Below are the code and all the weights of a small trained network. Each question names an input and a class and asks about switching units off, where a switched-off unit gives its printed mean instead of its output.

import numpy as np


def w(rows, s, z=0):
    codes = np.array(rows[::2]) - 128.0
    scale = np.full(codes.shape[1], s)
    scale[-1] = z or s
    return codes * scale


def norm(h):
    return h / np.sqrt((h * h).mean(-1, keepdims=True) + 1e-5)


def f(y):
    return y / 2 * (1 + np.tanh(0.7978845608 * (y + 0.044715 * y**3)))


def log_softmax(a):
    a = a - a.max(-1, keepdims=True)
    return a - np.log(np.exp(a).sum(-1, keepdims=True))


def net(x, mask):
    res = np.array(x, float).reshape(1, 7) / 4 @ E
    u = 0
    for l in range(3):
        y = f(norm(res) @ A[l][:, :-1].T + A[l][:, -1])
        res = res + np.where(mask[u : u + 12], y, B[l][:, -1]) @ B[l][:, :-1]
        u += 12
    return log_softmax(norm(res)[-1] @ U[:, :-1].T + U[:, -1])


A, B = {}, {}
E = w([
[128,128,130,129,126,130,127,130,127,129],'x0',
[130,128,128,127,129,127,127,128,127,127],'x1',
[218,125,16,117,127,125,125,137,133,105],'x2',
[122,254,125,95,136,135,165,171,147,138],'x3',
[129,129,126,128,129,128,130,128,131,129],'x4',
[126,127,127,128,129,127,128,129,131,130],'x5',
[136,121,127,170,5,192,92,161,149,191],'x6',
],0.0041)
A[0] = w([
[107,11,128,123,203,32,117,52,114,53,90],'0.n1',
[128,127,128,127,129,132,130,125,131,127,127],'0.n2',
[199,112,60,105,216,40,140,128,102,66,63],'0.n3',
[47,124,203,99,216,91,157,69,112,95,63],'0.n4',
[101,121,147,119,153,114,135,101,114,115,2],'0.n5',
[132,136,125,119,126,149,118,128,114,127,114],'0.n6',
[120,127,148,141,120,122,124,139,128,138,101],'0.n7',
[51,27,233,172,130,130,73,73,55,129,56],'0.n8',
[48,127,201,103,218,89,160,72,117,98,84],'0.n9',
[87,131,204,177,85,148,119,157,134,170,55],'0.n10',
[145,3,138,187,64,208,96,106,117,178,76],'0.n11',
[128,128,129,127,129,130,126,129,126,128,128],'0.n12',
],0.0035,0.0023)
B[0] = w([
[206,95,134,138,145,229,146,89,127,204,255],'0.n1',
[129,128,127,127,128,126,127,127,127,130,128],'0.n2',
[48,113,109,84,124,185,117,62,137,96,226],'0.n3',
[193,141,147,163,140,82,109,194,106,141,227],'0.n4',
[146,135,128,138,100,132,114,155,150,143,109],'0.n5',
[131,128,128,133,133,121,143,129,126,125,123],'0.n6',
[117,125,128,116,121,136,136,118,133,129,121],'0.n7',
[113,128,58,169,129,88,242,120,254,167,229],'0.n8',
[188,141,147,161,141,83,105,194,104,138,233],'0.n9',
[82,119,118,81,134,151,139,81,135,117,158],'0.n10',
[97,121,110,122,116,28,102,131,114,47,223],'0.n11',
[128,128,128,128,128,128,130,128,128,127,128],'0.n12',
],0.0039,0.0032)
A[1] = w([
[124,124,118,98,152,155,142,91,123,111,92],'1.n1',
[77,35,252,193,145,107,107,101,112,157,17],'1.n2',
[149,132,107,133,104,136,111,147,131,137,91],'1.n3',
[112,202,126,115,72,215,98,164,146,173,91],'1.n4',
[66,194,208,116,136,148,165,152,165,160,2],'1.n5',
[143,169,101,92,148,124,147,124,104,95,65],'1.n6',
[125,128,127,126,130,122,129,127,126,122,125],'1.n7',
[162,131,96,134,92,138,103,151,130,138,83],'1.n8',
[86,188,237,124,143,103,123,190,101,135,35],'1.n9',
[11,130,177,151,69,163,123,114,169,156,60],'1.n10',
[202,32,41,158,127,123,147,89,189,116,13],'1.n11',
[136,207,138,72,202,90,173,144,76,78,108],'1.n12',
],0.0041,0.002)
B[1] = w([
[122,127,107,122,126,151,107,119,140,133,133],'1.n1',
[146,207,44,129,131,124,182,168,191,137,200],'1.n2',
[142,136,134,147,150,107,141,138,118,116,123],'1.n3',
[167,154,133,108,190,147,188,122,90,141,187],'1.n4',
[162,73,155,117,123,137,81,114,65,114,179],'1.n5',
[95,122,113,139,114,127,136,128,177,144,144],'1.n6',
[128,125,127,129,122,130,126,129,129,136,127],'1.n7',
[152,140,133,160,155,99,142,147,114,114,131],'1.n8',
[114,96,179,129,133,126,70,136,77,129,196],'1.n9',
[92,121,137,70,127,138,167,81,120,113,190],'1.n10',
[106,145,255,119,138,138,78,138,65,126,251],'1.n11',
[63,121,106,147,96,95,76,153,184,100,252],'1.n12',
],0.0049,0.0024)
A[2] = w([
[129,111,137,106,163,72,163,98,85,76,116],'2.n1',
[128,127,131,125,136,116,133,122,119,116,126],'2.n2',
[227,184,131,109,215,123,122,159,72,134,108],'2.n3',
[129,127,130,126,133,122,134,124,123,122,125],'2.n4',
[129,125,133,124,138,116,138,122,122,116,125],'2.n5',
[74,17,253,165,139,128,97,101,67,181,9],'2.n6',
[48,249,175,126,153,102,235,186,219,189,5],'2.n7',
[124,125,124,120,140,111,139,120,129,118,124],'2.n8',
[135,97,97,158,176,33,132,116,156,93,91],'2.n9',
[125,132,121,131,110,141,112,135,142,139,140],'2.n10',
[130,118,132,111,155,86,160,105,95,93,121],'2.n11',
[63,113,112,130,116,101,138,99,176,124,87],'2.n12',
],0.0035,0.003)
B[2] = w([
[139,123,136,138,54,188,108,140,120,186,154],'2.n1',
[128,126,129,130,115,138,121,129,128,142,132],'2.n2',
[78,114,115,152,24,137,187,119,176,164,247],'2.n3',
[131,129,128,128,118,138,124,130,127,136,128],'2.n4',
[130,130,129,129,112,140,121,128,129,140,132],'2.n5',
[146,240,3,85,131,152,145,168,159,105,195],'2.n6',
[198,30,91,147,122,159,52,74,77,83,234],'2.n7',
[121,131,122,128,110,143,124,128,134,144,132],'2.n8',
[119,172,149,111,77,198,135,127,102,172,188],'2.n9',
[120,125,128,131,152,111,135,125,130,114,136],'2.n10',
[134,129,132,134,81,176,112,138,123,175,144],'2.n11',
[109,140,92,110,92,119,166,139,147,110,139],'2.n12',
],0.0036,0.0014)
U = w([
[198,78,175,220,212,86,217,137,193,228,149],'0',
[9,65,114,133,21,81,210,70,196,121,254],'1',
[68,187,221,140,182,41,31,240,94,116,243],'2',
[79,187,222,14,94,217,179,96,25,166,15],'3',
[172,42,99,85,203,238,75,16,83,109,163],'4',
[195,59,111,190,28,77,13,151,52,76,33],'5',
[55,205,2,73,178,119,95,126,207,42,99],'6',
[235,237,54,150,75,172,208,192,109,169,44],'7',
],0.008,0.00039)

Each question gives the input, the list of numbers given to net, and the class t.
The units are the neurons (one row each of A and B). Each row of codes is followed by its name. A weight is (code - 128) times the scale printed after its matrix; where a second scale follows, it is the last column's (A, B and U).
mask holds one flag per neuron, layer by layer. A switched-off neuron (its flag False) gives its mean, the last column of its row in B, instead of its output. The means were averaged over made-up inputs and are rounded, as every weight is.
A unit's drop is (log p(t) with every unit on - log p(t) with that unit switched off) / (log p(t) with every unit on - log p(t) with every unit switched off).
The circuit of an input: a set's keep is (log p(t) with only the set's units on - log p(t) with every unit switched off) / (log p(t) with every unit on - log p(t) with every unit switched off). Starting from the 12 units with the biggest drops (on a tie, the unit counted first), units are removed one at a time, each time the one whose removal leaves the highest keep (on an exact tie, the one counted first), for as long as the keep stays at least 0.8.
units of the circuit, in order: the units of the circuit, biggest drop first
most important unit: the unit with the biggest drop
top k neurons: the k neurons with the biggest drops, biggest first
top k neurons in layer l: the k neurons of layer l with the biggest drops, biggest first
drop when u is switched off: that unit's drop, to one decimal
input [4,7,2,8,5,-1,-1], class 6: most important unit : 1.n12
input [-1,7,4,-2,-2,-1,0], class 4: units of the circuit, in order : (0.n3 1.n12)
input [0,-2,0,-1,-2,-2,-8], class 0: top 3 neurons in layer 1 : (1.n5 1.n10 1.n9)
input [2,-5,8,2,1,-4,-1], class 6: units of the circuit, in order : (0.n1 0.n3)
input [8,-6,5,8,6,8,-2], class 6: units of the circuit, in order : (1.n12 0.n1)
input [-6,1,7,3,-2,3,0], class 6: units of the circuit, in order : (0.n1 0.n3)
input [4,2,-2,0,5,-6,4], class 1: top 2 neurons : (0.n11 1.n11)
input [4,6,-8,0,5,-4,3], class 1: top 4 neurons : (0.n8 1.n11 1.n2 0.n1)
input [2,-1,0,6,1,2,-5], class 2: top 3 neurons : (0.n8 1.n9 1.n2)
input [4,-2,1,7,4,4,0], class 6: top 3 neurons : (1.n12 0.n1 1.n11)
input [0,0,0,0,8,7,7], class 1: top 4 neurons : (0.n11 0.n1 1.n11 0.n9)
input [8,-4,3,8,-6,2,-1], class 6: top 2 neurons : (1.n12 0.n1)
input [5,0,0,7,1,5,7], class 3: top 3 neurons in layer 1 : (1.n2 1.n10 1.n5)
input [7,1,8,4,5,6,-2], class 6: top 2 neurons in layer 0 : (0.n1 0.n3)
input [-4,-7,-1,5,8,-4,-8], class 2: top neuron in layer 2 : (2.n6)
input [-4,-5,0,1,-2,-7,5], class 3: top 2 neurons : (1.n4 0.n8)
input [8,-2,-4,-2,2,-2,7], class 1: drop when 0.n11 is switched off : 0.1
input [4,8,-2,-6,-4,3,-8], class 0: drop when 0.n9 is switched off : 0.1
input [-1,-2,7,8,7,6,-2], class 6: drop when 1.n12 is switched off : 0.2
input [3,-7,0,-6,-4,-4,8], class 1: drop when 0.n4 is switched off : 0.3
input [-2,-6,0,5,-1,-5,4], class 3: top neuron : (0.n8)
